What each symbol does to the items:
&: Q594->Q315, Q126->Q404, Q535->Q896, Q71->Q116, Q488->Q447, Q116->Q467, Q282->Q962, Q723->Q780, Q416->Q661, Q404->Q229, Q436->Q52, Q743->Q923, Q381->Q334, Q689->Q535, Q277->Q421, Q447->Q965, Q398->Q126, Q661->Q875, Q18->Q950, Q564->Q689, Q350->Q282, Q995->Q61, Q334->Q995, Q425->Q206, Q896->Q713, Q703->Q715, Q623->Q466, Q157->Q743, Q88->Q879, Q229->Q756, Q520->Q350, Q59->Q436, Q61->Q61, Q363->Q488, Q780->Q425, Q493->Q68, Q950->Q398, Q52->Q447, Q962->Q363, Q965->Q647, Q315->Q59, Q421->Q381, Q715->Q595, Q467->Q416, Q774->Q720, Q132->Q436, Q68->Q493, Q893->Q564, Q170->Q493, Q716->Q595, Q875->Q421, Q206->Q170, Q191->Q18, Q923->Q720, Q720->Q383, Q647->Q363, Q383->Q661, Q756->Q277, Q595->Q594, Q915->Q623, Q372->Q381, Q879->Q774, Q466->Q383, Q713->Q623
^: Q594->Q68, Q126->Q18, Q535->Q893, Q71->Q383, Q488->Q965, Q116->Q774, Q282->Q488, Q723->Q965, Q416->Q71, Q404->Q950, Q436->Q59, Q743->Q623, Q381->Q157, Q689->Q277, Q277->Q404, Q447->Q59, Q398->Q191, Q661->Q774, Q18->Q962, Q564->Q756, Q350->Q363, Q995->Q421, Q334->Q372, Q425->Q715, Q896->Q689, Q703->Q467, Q623->Q564, Q157->Q713, Q88->Q61, Q229->Q398, Q520->Q595, Q59->Q595, Q61->Q381, Q363->Q447, Q780->Q703, Q493->Q425, Q950->Q915, Q52->Q315, Q962->Q52, Q965->Q436, Q315->Q716, Q421->Q466, Q715->Q61, Q467->Q875, Q774->Q467, Q132->Q116, Q68->Q206, Q893->Q350, Q170->Q723, Q716->Q715, Q875->Q720, Q206->Q723, Q191->Q447, Q923->Q689, Q720->Q88, Q647->Q52, Q383->Q879, Q756->Q126, Q595->Q703, Q915->Q350, Q372->Q623, Q879->Q743, Q466->Q896, Q713->Q879
*: Q594->Q52, Q126->Q277, Q535->Q372, Q71->Q157, Q488->Q962, Q116->Q703, Q282->Q18, Q723->Q774, Q416->Q723, Q404->Q893, Q436->Q647, Q743->Q132, Q381->Q689, Q689->Q623, Q277->Q535, Q447->Q488, Q398->Q756, Q661->Q467, Q18->Q126, Q564->Q713, Q350->Q191, Q995->Q88, Q334->Q923, Q425->Q68, Q896->Q157, Q703->Q780, Q623->Q383, Q157->Q421, Q88->Q383, Q229->Q564, Q520->Q915, Q59->Q965, Q61->Q879, Q363->Q282, Q780->Q493, Q493->Q594, Q950->Q350, Q52->Q363, Q962->Q950, Q965->Q520, Q315->Q447, Q421->Q61, Q715->Q206, Q467->Q715, Q774->Q715, Q132->Q780, Q68->Q68, Q893->Q915, Q170->Q71, Q716->Q59, Q875->Q416, Q206->Q716, Q191->Q126, Q923->Q720, Q720->Q71, Q647->Q350, Q383->Q467, Q756->Q689, Q595->Q436, Q915->Q398, Q372->Q995, Q879->Q661, Q466->Q381, Q713->Q372

In the rows, 477 means zero.

The rows follow the links: the fewer symbols apart two items are, the more alike their rows tend to be.

Some items and rows for them; each showing differs a little:
Q425:  505   378   534   835   475   575   379   328   339   469   535   340   548   329   439   327   701   698   694   331   541   521   411   195   766   673   244   389   541   590   357   561   547   375   618   444   547   338   517   540   347   647   548   375   572   511   327   612   521   794   505   360   433   562   665   797   605   362   478   411   618
Q363:  420   349   488   435   402   454   741   604   674   142   581   207   405   570   332   514   495   220   494   426   462   417   354   465   417   260   627   347   626   698   357   561   564   391   576   538   390   411   436   183   767   210   292   647   335   491   388   621   615   430   386   544   439   347   312   448   497   597   351   323   610
Q132:  642   482   558   687   657   403   435   485   430   315   559   493   548   355   212   519   531   728   737   497   368   342   346   137   379   438   299   470   397   505   774   325   548   299   624   485   414   610   500   715   529   260   490   365   463   383   394   434   661   382   363   454   542   683   583   431   816   633   406   617   459
Q703:  752   475   569   764   727   578   398   463   394   400   419   429   474   291   309   557   546   828   702   519   368   462   341   162   536   549   356   451   379   493   633   299   560   337   652   589   437   569   576   673   396   465   592   400   510   339   367   363   740   511   453   422   550   718   573   410   812   500   412   615   463
Q372:  317   641   541   399   445   457   247   316   503   405   580   842   550   617   468   433   346   359   327   481   641   426   537   521   387   352   364   430   430   216   516   741   471   700   453   639   467   512   255   642   391    77   569   371   584   603   537   378   175   269   570   570   483   531   455   514   526   569   431   432   554
Q915:  793   243   463   463   546   365   390   666   479   558   301   492   224   499   395   641   390   118   467   542   412   365   388   708   446   647   461   502   311   324   489   461   304   683   703   581   437   409   556   178   312   192   520   456   395   412   362   372   293   591   493   371   333   407   286   408   215   390   428   351   451
Q780:  676   397   550   834   660   548   422   422   373   385   530   452   519   311   273   465   579   766   797   421   444   453   310    81   619   550   242   401   432   532   639   379   579   289   664   508   491   569   545   632   385   418   565   315   595   451   348   491   630   601   442   403   481   678   662   566   815   498   463   530   526
Q647:  515   318   540   530   380   484   724   576   558   217   483   220   263   492   326   534   614   149   573   382   317   297   301   580   320   307   505   439   554   467   453   478   575   512   587   516   339   269   421   330   791   348   303   705   136   307   297   478   643   501   372   513   462   381   291   488   418   628   198   423   484
Q157:  223   599   411   338   455   290   320   376   493   414   737   720   726   603   419   339   440   478   559   539   573   421   542   407   318   378   309   466   456   375   728   570   395   542   385   350   553   524   261   694   546    75   512   354   630   620   604   473   195   218   399   694   495   457   618   486   573   670   520   464   471
Q229:  622   443   551   383   400   279   533   624   587   766   434   679   575   455   590   673   264   249   291   687   530   494   542   657   451   519   555   623   377   488   375   355   491   399   339   517   558   786   621   416   246   700   366   436   416   560   634   431   344   402   479   304   401   446   333   460   182   458   753   586   288
Q404:  643   389   578   414   474   279   533   660   620   705   411   686   523   483   557   710   208   227   263   702   570   480   531   681   456   517   655   583   376   553   296   365   513   412   395   617   556   770   640   323   206   618   400   411   478   570   584   436   333   447   547   285   407   431   272   435   213   425   685   527   371
Q381:  237   722   530   428   486   524   286   253   521   449   612   832   550   613   495   425   294   492   289   453   641   565   571   464   425   319   444   390   500   262   494   701   491   679   383   626   483   559   234   714   391   176   596   345   607   616   576   406   233   280   638   583   518   571   438   439   610   556   474   439   587
Q467:  559   526   252   380   676   654   433   537   322   543   279   317   402   448   528   430   512   935   630   523   327   545   595   356   548   689   497   514   427   551   696   204   345   419   448   288   431   459   573   502   492   597   569   440   664   375   451   476   785   545   389   579   559   532   771   193   668   406   495   630   303
Q59:  479   551   606   650   385   562   666   373   454   460   462   321   373   358   444   514   635   384   435   332   270   418   403   561   364   350   431   586   490   345   448   424   623   456   431   465   370   345   466   728   695   848   376   692    45   254   470   392   734   532   500   412   596   599   331   666   435   499   287   682   351
Q689:  323   546   530   314   357   166   382   482   566   599   669   804   785   523   498   486   333   256   398   615   589   365   542   562   261   408   388   584   367   376   609   515   477   518   289   402   580   729   341   662   435   401   438   366   493   657   658   446   128   229   394   499   455   450   461   581   258   624   697   551   344
Q875:  352   596   208   184   532   610   430   489   367   576   349   283   495   531   663   337   541   804   493   510   355   643   728   533   538   598   586   523   498   555   623   313   250   479   335   200   484   342   532   392   564   699   559   519   696   364   568   510   632   447   398   654   572   402   718   209   488   395   518   554   360
Q334:  238   717   533   427   466   573   246   221   555   414   529   786   482   631   541   413   327   511   258   410   671   552   580   474   473   311   497   389   534   258   454   728   515   669   433   667   485   490   251   643   423   170   636   393   635   618   560   381   267   312   658   565   534   580   408   409   644   497   398   449   654

Each walk starts at a row. The symbols on each line, taken left to right, move it on to the next item.
Answer with the item's row; about right is enough.
start  405   590   396   385   529   358   330   436   404   357   644   688   670   581   307   430   422   543   683   539   419   342   476   337   270   482   271   462   382   356   846   490   356   544   498   360   503   548   332   691   581    60   520   337   629   515   516   436   305   266   335   664   493   494   649   361   661   692   412   518   426
* & ^ ^	 639   478   614   766   494   608   499   369   355   536   344   375   244   317   408   502   637   486   546   329   232   461   359   522   504   521   382   532   432   266   478   392   577   529   548   561   379   347   492   736   450   774   479   582   159   246   372   353   711   601   563   342   580   684   388   636   489   418   284   673   393
& * ^ *	 372   464   583   479   313   460   837   516   614   240   541   229   428   484   399   486   558   301   429   404   398   446   415   518   347   215   656   442   644   627   302   510   670   359   390   463   365   416   449   457   838   606   241   750   198   405   466   555   690   436   416   523   563   378   321   519   454   617   319   498   529
start  370   433   559   701   261   611   591   363   370   481   549   223   479   371   563   272   796   431   541   261   521   462   450   455   584   505   369   421   598   516   291   607   596   409   449   369   537   222   481   563   580   894   377   590   356   493   409   586   548   776   479   419   479   485   527   910   376   444   423   448   526
& & *	 533   344   552   593   387   527   717   558   491   290   481   215   312   381   330   531   663   257   539   359   262   301   307   552   352   340   438   510   529   447   485   403   577   516   529   486   349   272   436   518   786   537   306   736    64   248   368   450   711   553   384   477   573   472   373   571   404   568   226   524   415
* ^ ^ &	 629   546   537   783   594   729   360   324   306   557   289   416   330   310   482   452   595   831   518   347   409   594   461   364   692   596   409   461   444   386   457   406   560   452   563   546   420   395   567   688   357   748   567   433   475   317   359   390   747   639   596   409   555   699   566   482   659   380   367   582   485
start  355   517   219   296   534   499   429   543   303   468   459   304   598   547   527   288   585   801   690   517   351   500   608   377   455   621   403   470   461   603   751   321   277   408   413   118   532   390   477   434   632   502   527   445   708   469   553   575   535   465   260   697   500   393   826   332   569   519   556   493   348
* & ^ ^	 552   454   490   330   385   157   440   595   528   701   559   769   664   497   508   567   329    95   422   669   504   333   506   670   269   556   373   607   320   357   574   438   359   533   359   389   555   671   468   508   354   435   393   384   447   590   615   428   165   352   409   449   358   376   419   557   142   541   692   537   278
^ ^ & ^	 718   249   516   433   530   405   540   678   643   508   310   538   296   534   440   709   287   175   378   636   511   494   363   639   528   530   671   434   447   580   273   433   422   474   640   717   455   610   594    54   297   246   416   461   491   519   415   474   403   477   520   309   353   345   215   320   312   398   573   354   545
start  662   538   434   562   732   523   449   503   370   432   401   407   535   332   296   507   518   866   789   568   294   464   426   195   471   564   379   470   403   567   782   240   469   291   582   410   456   574   565   616   504   393   557   354   604   378   431   465   769   438   342   524   544   590   700   258   790   547   446   683   376
* & & *	 586   464   612   653   464   504   669   406   481   382   457   330   329   317   344   518   666   386   519   389   229   373   377   496   320   329   414   587   483   350   520   356   638   470   467   504   368   382   462   750   718   669   346   718    48   267   430   381   752   482   434   438   592   587   359   598   517   584   241   652   338
& & & *	 807   250   463   605   540   480   451   569   421   564   299   406   147   466   369   591   524   200   495   396   282   328   314   729   434   603   418   478   387   288   494   458   385   707   726   576   359   294   466   333   422   302   473   558   268   303   251   332   437   619   513   413   390   475   284   467   300   388   254   424   443
start  203   754   475   323   495   588   275   260   539   527   508   762   548   612   602   393   268   604   213   469   673   674   682   531   510   315   539   419   553   326   453   693   474   623   349   625   494   544   305   678   417   348   655   390   636   614   640   386   329   255   659   550   557   570   439   360   623   458   477   522   617
^ ^ & * * *	 352   689   319   283   536   792   274   325   438   520   298   545   284   606   683   415   403   722   247   440   545   685   707   617   618   481   618   397   596   336   398   617   360   733   403   561   437   251   381   481   403   422   670   495   650   450   517   379   490   451   668   603   548   510   452   252   568   311   356   433   603
& * & ^ ^ &	 339   653   231   222   637   690   290   389   325   571   314   495   305   630   611   369   428   746   413   429   424   653   692   592   535   609   506   452   500   309   676   517   247   706   436   362   431   276   370   447   499   402   670   481   739   373   523   423   422   416   554   700   587   480   676   134   550   355   399   473   511
start  275   648   179   109   516   612   393   485   356   541   370   366   485   641   659   315   491   743   459   457   445   590   731   589   495   596   521   512   510   469   629   412   252   586   317   182   527   310   460   363   606   533   571   515   741   429   607   518   515   405   424   728   557   391   725   235   535   425   503   477   407
& ^ & ^ &	 433   534   187   272   560   584   498   561   315   536   365   264   520   514   636   370   584   785   631   489   345   554   633   452   539   678   506   522   465   594   648   260   317   409   358   148   496   345   592   366   587   700   520   490   674   361   515   566   644   530   340   667   551   367   794   279   517   409   520   536   319
^ & * * *	 434   324   476   734   371   571   402   326   354   461   575   332   546   346   476   305   740   610   659   342   616   487   404   226   681   634   263   373   550   600   334   568   532   375   568   371   557   299   501   494   420   671   459   378   582   576   326   648   441   777   449   443   395   502   672   837   506   395   558   307   599
start  730   197   474   502   549   402   524   679   559   413   347   399   216   567   308   639   437   130   484   496   399   364   331   661   479   531   568   404   426   456   387   476   396   620   710   644   375   398   508   106   428   118   416   511   354   437   263   466   363   534   447   401   303   337   253   388   327   448   358   292   522
* ^ ^ ^ & &	 360   531   544   581   292   570   690   367   475   422   493   280   416   381   547   411   691   410   461   314   376   456   490   588   428   306   487   515   566   473   336   496   696   450   318   377   455   349   459   686   701   934   349   756    91   361   457   492   700   565   490   451   578   509   418   742   373   517   359   642   401
& * ^ &	 361   412   557   538   265   471   765   491   571   243   581   173   436   452   430   426   672   299   481   335   421   409   390   516   357   227   544   451   596   589   339   548   649   401   421   448   407   345   436   486   852   613   248   709   156   403   406   577   662   522   407   498   536   400   380   645   439   616   296   472   516
start  312   537   459   322   380   190   338   460   511   450   728   759   766   569   427   427   412   249   515   563   547   314   539   449   230   423   292   510   400   402   697   549   386   552   360   370   591   609   307   681   518   197   461   352   522   603   615   462   134   218   355   616   470   434   554   596   404   666   577   503   373
* * ^ &	 294   581   118   157   529   603   346   494   308   549   337   390   450   616   698   293   503   676   492   483   416   544   670   607   487   607   487   500   506   462   704   429   200   659   344   226   485   293   408   371   557   475   581   480   711   445   530   497   453   429   415   729   542   375   749   215   450   392   456   479   380
* * ^ ^ ^ ^	 351   520   400   300   375   257   305   448   461   484   656   801   657   589   427   390   404   266   512   551   507   318   524   539   249   470   294   507   371   273   743   564   351   620   438   335   520   535   261   633   476   127   512   351   525   588   571   442    65   286   356   630   440   409   557   536   343   655   515   430   379
